After every row comes roughly how far along a hidden order it lies, from 0 to 9.
(in the rows, 128 means zero)
[131 117 121 114 125 134 136 131 112 142 127 138 133 131 136 132 127 133
 133 136 144 124 115 128 146 134 135 131 149 129 141 131 119 123 119 252
 115 142 131 129 127 120 138 135 134 131 178 137 130 129 111 147 134 115
 149 120 142 130 138 138 128 140 139 148 132 135 134 131 141]
7
[133 119 123 128 125 129 151 124 118 144 124 136 131 153 130 129 130 128
 128 132 133 128 147 127 134 126 136 125 130 126 131 130 124 125 118 121
 118 135 130 127 123 122 149 131 148 123 132 134 125 122 201 128 132 116
 135 125 135 125 255 121 130 140 138 138 122 132 122 126 128]
0
[133 121 123 122 126 128 145 126 119 161 123 138 134 135 133 133 127 128
 129 139 138 125 135 128 142 130 145 126 132 129 132 131 133 126 118 152
 115 135 131 127 126 125 165 132 165 123 150 137 127 122 149 135 134 116
 144 124 132 128 255 121 130 150 137 138 128 141 128 129 133]
3
[131 113 118 115 129 131 143 126 124 141 118 143 134 134 137 134 126 133
 132 136 142 122 115 125 150 126 132 123 141 128 134 133 114 122 122 225
 120 147 135 131 135 128 145 133 139 129 167 140 131 132 119 141 135 115
 146 116 147 136 146 131 129 141 144 143 123 134 125 126 132]
5
[131 122 124 125 121 131 144 130 121 154 120 136 135 134 128 132 132 132
 130 142 136 127 117 132 148 133 140 127 136 128 139 130 128 126 117 195
 122 138 130 128 123 120 151 135 161 127 168 132 128 123 135 138 136 115
 142 121 136 124 172 126 128 142 137 138 127 139 134 128 138]
4
[130 116 121 117 125 135 137 130 115 138 125 138 133 134 133 131 129 135
 133 134 141 126 114 128 145 131 130 131 149 128 141 131 116 123 119 253
 119 143 131 130 128 120 134 136 133 133 176 135 130 132 110 144 135 115
 142 119 145 129 132 140 128 136 141 147 130 130 131 127 138]
7
[131 116 121 119 124 135 136 131 113 138 126 138 133 135 132 131 130 134
 133 136 141 126 112 129 145 133 132 133 152 127 143 130 117 123 118 247
 119 143 129 130 124 116 135 136 134 132 181 134 130 129 116 144 134 113
 143 121 144 127 133 139 127 136 140 149 129 133 133 128 140]
7
[131 123 124 112 121 128 133 133  99 161 131 135 133 117 140 133 123 126
 134 143 149 122 119 130 147 145 154 130 141 132 141 129 136 128 116 237
 105 132 129 123 121 121 155 134 148 127 187 139 127 118 107 157 134 115
 165 126 124 127 181 120 129 153 133 140 140 155 147 136 151]
5
[139 114 125 158 106 138 155 128  92 149 122 132 136 177 103 122 157 131
 130 145 124 145 122 141 140 131 130 130 122 120 152 125 121 122  91 105
 129 137 110 124  82  81 133 145 172 121 147 117 119  89 223 124 136  98
 118 135 132  95 255 112 121 133 143 154 115 134 130 121 139]
0
[133 119 121 122 123 130 144 127 118 157 121 139 135 134 132 133 129 130
 130 141 139 125 124 129 146 131 142 125 134 128 135 131 128 125 116 166
 115 138 132 127 124 121 163 134 163 124 160 137 127 121 136 139 135 114
 145 121 135 127 213 121 129 148 140 142 126 142 129 128 136]
4
[130 120 122 120 123 132 140 130 116 147 123 137 134 131 132 132 130 133
 132 140 139 125 115 130 148 135 137 128 140 128 140 130 124 125 118 234
 120 140 130 129 125 120 143 134 144 130 176 134 130 125 120 144 135 116
 144 121 138 126 144 129 128 141 138 141 129 138 136 129 140]
5
[131 117 121 117 124 132 137 130 111 146 124 139 134 130 135 133 128 132
 133 139 144 125 114 129 149 134 139 127 142 128 141 131 122 123 115 231
 113 142 131 128 124 119 145 136 142 129 179 137 129 123 114 148 135 112
 151 122 138 128 154 128 128 143 140 145 130 140 135 129 142]
6
[131 118 125 113 127 137 129 132 104 134 133 135 129 129 138 130 123 132
 133 130 145 125 121 126 137 132 134 153 165 128 146 130 118 124 121 233
 116 139 126 129 128 122 133 135 125 133 167 134 129 139 105 143 131 116
 142 124 141 131 130 159 128 138 134 167 144 127 129 130 139]
9
[131 120 127 125 120 139 132 134 106 135 131 131 132 141 124 127 135 136
 132 134 134 131 114 132 138 134 129 152 161 126 152 128 119 124 115 233
 127 138 120 130 117 109 125 139 133 134 173 125 128 132 123 137 132 116
 128 126 142 119 128 159 125 129 134 164 139 123 132 127 139]
9
[133 119 123 130 119 131 144 129 117 156 119 137 136 139 125 131 136 132
 131 142 135 129 115 132 147 132 139 127 134 127 141 129 128 125 113 186
 122 139 127 128 117 115 151 137 165 125 165 131 127 116 141 138 137 113
 138 122 137 120 185 122 127 142 140 144 125 141 132 126 138]
4
[134 116 124 146 111 139 145 134 107 143 119 134 139 156 107 126 153 139
 132 146 124 139  94 140 150 134 124 132 136 123 155 127 117 123 101 207
 138 144 116 129  99  89 125 146 159 130 184 118 126 107 147 133 139 107
 120 124 143 104 118 129 121 126 143 150 119 130 137 122 142]
6
[130 115 121 116 126 135 135 130 115 136 125 139 132 135 134 131 129 134
 133 134 141 126 114 128 145 131 131 133 150 128 141 131 114 122 119 249
 118 144 130 130 128 120 135 136 132 133 176 135 130 131 113 143 134 114
 143 119 146 129 135 142 127 137 141 151 129 131 131 127 138]
7
[133 118 127 125 120 140 130 134 101 134 131 132 131 140 126 126 136 135
 132 134 136 131 113 132 137 132 129 157 164 126 154 128 117 124 114 221
 125 139 118 129 114 106 125 140 132 134 168 125 127 132 120 136 133 113
 128 127 141 118 129 161 125 130 135 174 140 122 130 127 139]
9
